Below is a small trained network, with its code and all its weights. Each question gives an input and a class and asks what happens when units are switched off, that is, made to give their printed mean instead of their output.

import numpy as np


def w(rows, s, z=0):
    codes = np.array(rows[::2]) - 128.0
    scale = np.full(codes.shape[1], s)
    scale[-1] = z or s
    return codes * scale


def norm(h):
    return h / np.sqrt((h * h).mean(-1, keepdims=True) + 1e-5)


def f(y):
    return np.maximum(y, 0)


def log_softmax(a):
    a = a - a.max(-1, keepdims=True)
    return a - np.log(np.exp(a).sum(-1, keepdims=True))


def net(x, mask):
    res = np.array(x, float).reshape(1, 7) / 4 @ E
    u = 0
    for l in range(2):
        y = f(norm(res) @ A[l][:, :-1].T + A[l][:, -1])
        res = res + np.where(mask[u : u + 5], y, B[l][:, -1]) @ B[l][:, :-1]
        u += 5
    return log_softmax(norm(res)[-1] @ U[:, :-1].T + U[:, -1])


A, B = {}, {}
E = w([
[169,99,119,168,196,151,101,179,53,139,96],'x0',
[140,72,112,218,230,183,93,169,75,74,81],'x1',
[148,116,73,18,142,217,144,109,93,168,175],'x2',
[195,119,56,167,74,219,254,52,108,29,131],'x3',
[175,130,158,104,154,131,103,53,145,226,19],'x4',
[54,168,32,127,211,179,149,99,182,143,164],'x5',
[110,40,142,122,120,172,168,166,195,109,91],'x6',
],0.0074)
A[0] = w([
[90,130,123,216,112,94,100,195,150,82,126,179],'L0N1',
[75,79,170,214,2,164,172,129,128,7,151,183],'L0N2',
[100,148,128,106,124,171,97,149,196,157,190,3],'L0N3',
[130,52,212,138,142,146,118,194,184,175,151,206],'L0N4',
[176,111,141,156,212,200,195,135,17,68,101,2],'L0N5',
],0.0065,0.0034)
B[0] = w([
[127,255,130,163,151,77,66,47,152,109,5,226],'L0N1',
[50,27,92,174,130,12,185,105,156,48,141,254],'L0N2',
[158,87,108,17,198,106,112,163,168,95,204,161],'L0N3',
[169,176,166,152,61,147,112,145,105,143,61,230],'L0N4',
[176,59,21,200,138,196,133,65,68,145,149,208],'L0N5',
],0.0067,0.0057)
A[1] = w([
[39,205,2,7,190,141,104,202,179,178,214,4],'L1N1',
[176,69,57,252,128,211,43,175,120,171,180,164],'L1N2',
[165,10,147,123,31,121,197,153,148,150,47,5],'L1N3',
[197,192,9,145,45,110,92,57,123,150,125,195],'L1N4',
[184,101,44,31,64,127,139,111,105,62,133,32],'L1N5',
],0.0068,0.0018)
B[1] = w([
[5,245,92,39,93,250,13,25,185,82,180,253],'L1N1',
[247,124,156,73,228,179,147,189,135,76,80,230],'L1N2',
[90,78,85,32,100,149,118,210,220,207,147,198],'L1N3',
[122,135,195,171,143,169,176,108,105,209,226,236],'L1N4',
[116,104,155,123,61,111,142,199,2,104,126,203],'L1N5',
],0.0074,0.0058)
U = w([
[207,44,43,174,206,239,191,150,31,67,99,200],'0',
[79,40,75,72,30,76,203,220,102,64,194,119],'1',
[24,220,57,25,153,226,45,67,200,113,204,161],'2',
[146,209,222,151,192,48,7,229,82,156,38,189],'3',
[173,233,155,138,72,165,219,23,2,202,215,2],'4',
[171,54,184,62,61,183,125,167,196,224,34,98],'5',
[55,96,92,249,106,35,207,71,209,38,112,141],'6',
[102,167,200,116,54,153,136,7,161,186,154,75],'7',
],0.01,0.0055)

Each question gives the input, the list of numbers given to net, and the class t.
The units are the neurons (one row each of A and B). Each row of codes is followed by its name. A weight is (code - 128) times the scale printed after its matrix; where a second scale follows, it is the last column's (A, B and U).
mask holds one flag per neuron, layer by layer. A switched-off neuron (its flag False) gives its mean, the last column of its row in B, instead of its output. The means were averaged over made-up inputs and are rounded, as every weight is.
A unit's drop is (log p(t) with every unit on - log p(t) with that unit switched off) / (log p(t) with every unit on - log p(t) with every unit switched off).
The circuit of an input: a set's keep is (log p(t) with only the set's units on - log p(t) with every unit switched off) / (log p(t) with every unit on - log p(t) with every unit switched off). Starting from all 10 units, units are removed one at a time, each time the one whose removal leaves the highest keep (on an exact tie, the one counted first), for as long as the keep stays at least 0.8.
circuit, biggest first: the units of the circuit, biggest drop first
unit that matters most: the unit with the biggest drop
top k neurons: the k neurons with the biggest drops, biggest first
top k neurons in layer l: the k neurons of layer l with the biggest drops, biggest first
drop of u: that unit's drop, to one decimal
input [4,-4,3,7,-8,4,5], class 1: unit that matters most	L0N2
input [-5,6,-7,-3,-5,-6,-7], class 6: top 2 neurons	L0N2; L1N2
input [-1,-2,1,-6,-7,-6,6], class 3: top 2 neurons	L0N1; L0N4
input [-7,-5,1,5,-2,2,-6], class 4: top 2 neurons	L1N4; L1N5
input [0,3,2,-5,-1,1,0], class 3: top 2 neurons in layer 1	L1N3; L1N4
input [-4,1,-3,8,4,-8,-5], class 1: top 2 neurons in layer 1	L1N3; L1N5
input [-3,7,-1,-5,-8,2,8], class 6: circuit, biggest first	L0N2; L0N1
input [4,-1,-3,1,-2,2,3], class 6: top 2 neurons	L0N2; L0N1
input [1,-6,1,8,3,7,-3], class 4: top 3 neurons in layer 1	L1N4; L1N5; L1N3
input [-8,-4,2,7,8,-8,1], class 1: top 3 neurons in layer 0	L0N1; L0N2; L0N4
input [-3,3,7,1,-2,-5,1], class 1: top 2 neurons in layer 1	L1N3; L1N5
input [5,-1,-5,7,-1,-5,6], class 6: drop of L0N2	2.5
input [5,-1,-1,4,-7,1,4], class 6: drop of L0N2	2.2
input [-5,-3,-1,2,-7,1,7], class 6: circuit, biggest first	L0N2
input [-2,6,0,0,-8,-7,-8], class 6: drop of L0N1	0.3
